Below is a small trained network, with its code and all its weights. Each question gives an input and a class and asks what happens when units are switched off, that is, made to give their printed mean instead of their output.

import numpy as np


def w(rows, s, z=0):
    codes = np.array(rows[::2]) - 128.0
    scale = np.full(codes.shape[1], s)
    scale[-1] = z or s
    return codes * scale


def f(y):
    return np.maximum(y, 0)


def log_softmax(a):
    a = a - a.max(-1, keepdims=True)
    return a - np.log(np.exp(a).sum(-1, keepdims=True))


def net(x, mask):
    res = np.array(x, float).reshape(1, 8) / 4 @ E
    y = f(res @ A[0][:, :-1].T + A[0][:, -1])
    res = res + np.where(mask, y, B[0][:, -1]) @ B[0][:, :-1]
    return log_softmax(res[-1] @ U[:, :-1].T + U[:, -1])


A, B = {}, {}
E = w([
[168,116,90,119,217,88,215,168],'x0',
[104,101,47,96,58,203,190,127],'x1',
[134,42,81,109,64,23,99,173],'x2',
[244,175,142,129,55,109,153,118],'x3',
[128,128,123,131,128,126,127,121],'x4',
[129,129,126,130,128,127,128,126],'x5',
[212,36,137,125,157,188,98,93],'x6',
[101,104,186,67,127,96,174,40],'x7',
],0.011)
A[0] = w([
[100,156,154,143,157,182,148,107,51],'N1',
[137,139,158,112,166,153,179,160,97],'N2',
[179,158,119,120,121,115,142,126,38],'N3',
[135,113,153,145,140,68,79,142,75],'N4',
[245,206,146,133,53,102,145,105,39],'N5',
[121,99,98,88,117,163,162,147,84],'N6',
[120,121,92,155,103,158,151,145,81],'N7',
[93,110,197,3,113,81,185,45,68],'N8',
[185,154,178,167,163,72,100,133,75],'N9',
[130,127,175,98,160,98,113,125,114],'N10',
[136,73,143,121,128,168,79,127,109],'N11',
[118,84,131,101,118,85,110,151,1],'N12',
[49,216,119,102,114,71,173,143,121],'N13',
[125,152,117,160,139,138,134,103,27],'N14',
[147,142,104,169,149,140,139,195,78],'N15',
[156,161,65,204,127,173,40,220,25],'N16',
[135,96,158,85,141,115,142,81,39],'N17',
[99,150,175,130,17,174,40,93,35],'N18',
[154,59,139,114,155,156,87,108,86],'N19',
[153,125,95,114,72,168,186,132,106],'N20',
[118,137,191,181,161,94,100,126,78],'N21',
[205,86,116,86,158,163,104,69,98],'N22',
[196,128,117,129,180,88,240,170,56],'N23',
[115,152,130,164,138,167,147,105,74],'N24',
[121,99,89,107,220,116,165,159,90],'N25',
[125,144,150,144,196,92,81,89,48],'N26',
[86,98,76,110,91,181,193,86,52],'N27',
[59,140,98,102,174,135,104,118,76],'N28',
[203,55,134,141,158,189,114,121,63],'N29',
[119,93,184,121,113,120,176,117,4],'N30',
[35,90,122,150,171,143,84,137,44],'N31',
[141,204,172,127,152,195,168,91,39],'N32',
[105,216,128,116,90,97,141,150,59],'N33',
[120,43,81,111,68,37,102,152,52],'N34',
[136,182,142,145,169,200,139,109,76],'N35',
[154,151,158,152,165,104,95,135,78],'N36',
[101,113,81,105,90,180,162,150,66],'N37',
[98,126,168,158,86,144,50,117,78],'N38',
],0.014,0.0074)
B[0] = w([
[173,81,133,123,139,126,86,167,183],'N1',
[140,103,132,113,141,112,106,110,174],'N2',
[95,87,132,129,106,147,146,132,157],'N3',
[136,162,97,89,165,161,114,150,181],'N4',
[5,55,153,139,99,212,156,163,240],'N5',
[105,157,92,102,146,153,109,136,179],'N6',
[142,169,129,115,167,150,117,112,163],'N7',
[149,138,112,237,185,178,72,98,245],'N8',
[103,164,86,67,159,152,122,131,198],'N9',
[100,160,92,115,146,158,108,122,172],'N10',
[100,129,120,142,108,83,165,137,188],'N11',
[153,123,155,125,111,141,103,141,163],'N12',
[158,174,136,175,90,64,179,154,247],'N13',
[130,128,156,129,123,114,110,140,136],'N14',
[135,136,120,171,148,116,95,91,177],'N15',
[148,141,123,237,183,157,92,75,226],'N16',
[142,152,136,174,125,147,130,111,169],'N17',
[140,82,106,76,116,57,157,42,233],'N18',
[131,177,146,148,77,118,168,156,199],'N19',
[76,170,86,76,168,152,101,136,201],'N20',
[115,193,75,75,138,146,118,143,187],'N21',
[122,163,131,167,99,57,170,163,222],'N22',
[137,70,108,89,95,80,139,36,228],'N23',
[164,138,168,106,138,105,91,145,166],'N24',
[113,74,129,100,73,115,162,66,210],'N25',
[106,162,114,91,139,155,113,133,181],'N26',
[102,192,92,87,153,152,113,136,208],'N27',
[86,87,132,133,93,133,146,156,190],'N28',
[127,190,152,156,77,88,204,159,222],'N29',
[138,134,128,158,138,142,132,116,148],'N30',
[45,65,151,134,75,187,197,138,210],'N31',
[188,95,163,112,132,129,92,163,215],'N32',
[130,158,159,152,89,79,206,161,194],'N33',
[221,86,223,87,168,127,57,199,247],'N34',
[202,69,174,98,131,113,76,181,205],'N35',
[111,171,88,85,149,147,116,132,172],'N36',
[125,189,96,71,158,137,109,130,191],'N37',
[150,107,113,88,125,92,149,69,199],'N38',
],0.012,0.015)
U = w([
[208,93,195,89,120,126,78,243,90],'0',
[96,229,95,52,134,164,120,169,94],'1',
[140,88,132,84,93,65,162,29,94],'2',
[131,215,162,184,78,56,208,221,67],'3',
[34,62,168,144,87,217,172,196,255],'4',
[154,166,134,254,149,174,87,85,192],'5',
],0.0098,0.0086)

Each question gives the input, the list of numbers given to net, and the class t.
The units are the neurons (one row each of A and B). Each row of codes is followed by its name. A weight is (code - 128) times the scale printed after its matrix; where a second scale follows, it is the last column's (A, B and U).
mask holds one flag per neuron, in row order. A switched-off neuron (its flag False) gives its mean, the last column of its row in B, instead of its output. The means were averaged over made-up inputs and are rounded, as every weight is.
A unit's drop is (log p(t) with every unit on - log p(t) with that unit switched off) / (log p(t) with every unit on - log p(t) with every unit switched off).
The circuit of an input: a set's keep is (log p(t) with only the set's units on - log p(t) with every unit switched off) / (log p(t) with every unit on - log p(t) with every unit switched off). Starting from the 12 units with the biggest drops (on a tie, the unit counted first), units are removed one at a time, each time the one whose removal leaves the highest keep (on an exact tie, the one counted first), for as long as the keep stays at least 0.8.
circuit, biggest first: the units of the circuit, biggest drop first
unit that matters most: the unit with the biggest drop
top k neurons: the k neurons with the biggest drops, biggest first
drop of u: that unit's drop, to one decimal
input [1,-1,5,0,2,3,-6,7], class 5: unit that matters most -> N8
input [-8,-6,2,4,-6,0,8,-1], class 2: top 3 neurons -> N18, N38, N13
input [1,7,6,2,2,7,-3,-3], class 1: top 2 neurons -> N20, N37
input [-4,6,-3,-3,-3,-2,-6,-1], class 1: top 4 neurons -> N27, N37, N29, N22
input [-8,5,5,-7,-5,-7,-6,8], class 2: top 3 neurons -> N18, N5, N38
input [-6,-1,5,6,-1,1,1,-1], class 2: top 4 neurons -> N18, N38, N31, N35
input [8,-3,1,-5,1,-6,3,-7], class 2: top 2 neurons -> N25, N23
input [7,-6,-1,-1,4,1,-1,-3], class 2: top 2 neurons -> N23, N25
input [-4,-3,0,4,-2,7,-1,-1], class 2: top 4 neurons -> N18, N31, N38, N28
input [4,-8,-3,2,-2,8,-8,0], class 1: top 3 neurons -> N9, N21, N36
input [-3,-1,8,4,1,1,-8,3], class 0: top 2 neurons -> N34, N29
input [-7,6,7,-2,6,7,5,6], class 0: top 2 neurons -> N34, N23
input [4,4,-7,-2,-5,3,1,-8], class 5: drop of N15 -> 1.3
input [0,1,5,0,4,1,2,4], class 0: drop of N34 -> 1.5
input [-8,6,6,-5,-7,-2,7,-8], class 2: drop of N38 -> 0.6
input [3,-2,5,3,1,2,0,-7], class 5: circuit, biggest first -> N16
